data = -225  242  185  67  -879  292  -130  379  18  282  536  325  -159
data[0]: -225
data[6]: -130
data[12]: -159
data[10]: 536
data[7]: 379

a =
2,7,5,6
5,4,6,2
3,5,5,8
3,5,5,2
2,8,5,3
3,4,4,7
3,5,4,8
3,8,7,3
4,5,6,1
a[0][0]	2
a[1]	[5, 4, 6, 2]
a[6][0]	3
a[6][1]	5
a[3][0]	3
a[8][3]	1
a[:, 1]	[7, 4, 5, 5, 8, 4, 5, 8, 5]
a[1][2]	6
a[0][3]	6

M =
[-0.311 -1.093  1.320 -1.183  2.036 -2.181  0.428 -0.008  1.326  1.654
 -1.276 -1.738 -0.021 -0.483  0.740]
M[0] -> -0.311
M[14] -> 0.740
M[8] -> 1.326
M[9] -> 1.654
M[13] -> -0.483
M[-5] -> -1.276
M[4] -> 2.036
M[1] -> -1.093
M[6] -> 0.428

X =
-396  372  -47  190  464  -271  329  -339  -55  184  -9  -166  -125
123  8  -492  -191  291  319  -13  -8  -23  -357  574  -490  -62
-156  -152  82  246  -178  -153  -109  111  277  -229  210  -114  674
184  121  -470  -32  -1  505  284  -128  -33  -241  425  -337  -206
262  -96  -214  -258  111  293  -106  1  103  -261  564  -330  90
81  -386  406  -401  307  -69  -409  -227  349  138  -145  219  116
349  13  -193  16  165  165  167  -187  -64  100  429  -160  -156
Rows and columns are counted from 0.
(0, 0) => -396
(2, 0) => -156
(0, 5) => -271
(1, 5) => 319
(1, 10) => 574
(3, 2) => -470
(3, 3) => -32
(4, 2) => -214
(0, 12) => -125
(2, 3) => 246
(0, 1) => 372
(5, 9) => 138
(2, 6) => -109
(5, 8) => 349
(6, 3) => 16
(5, 2) => 406
(1, 4) => 291
(2, 11) => -114
(2, 9) => -229
(4, 8) => 103
(5, 6) => -409
(1, 12) => -62
(3, 12) => -206
(5, 0) => 81
(5, 3) => -401
(0, 2) => -47
(2, 7) => 111
(3, 6) => 284
(3, 9) => -241
(0, 7) => -339
(5, 7) => -227

B = (-19.30, -53.31, 17.13, -59.40, -31.07, 141.46, -53.48, 143.57, -131.47, 56.57)
B[0]: -19.30
B[9]: 56.57
B[-2]: -131.47
B[-4]: -53.48
B[5]: 141.46
B[1]: -53.31
B[7]: 143.57
B[-8]: 17.13

m =
[[ 712  716 -629  316  694]
 [-486 -611 -319 -652 -509]
 [-207 -228  700  399 -275]
 [ 762  727 -359  552  705]
 [-101  -41  620  610 -132]
 [-733 -712 -145 -637 -687]
 [ 537  473  -67  698  469]
 [ 588  460 -343  117  494]
 [ -32 -132  -98  425  -73]
 [ 223  476 -174  222  303]]
m[0, 0]	712
m[:, 0]	[712, -486, -207, 762, -101, -733, 537, 588, -32, 223]
m[3, 4]	705
m[5]	[-733, -712, -145, -637, -687]
m[4, 2]	620
m[3, 3]	552
m[8, 0]	-32
m[0, 3]	316
m[6, 1]	473
m[5, 0]	-733
m[7, 4]	494
m[9, 2]	-174
m[:, 2]	[-629, -319, 700, -359, 620, -145, -67, -343, -98, -174]
m[0, 1]	716
m[:, 4]	[694, -509, -275, 705, -132, -687, 469, 494, -73, 303]
m[4, 3]	610
m[9, 1]	476
m[2, 1]	-228
m[:, 3]	[316, -652, 399, 552, 610, -637, 698, 117, 425, 222]
m[5, 2]	-145
m[5, 3]	-637
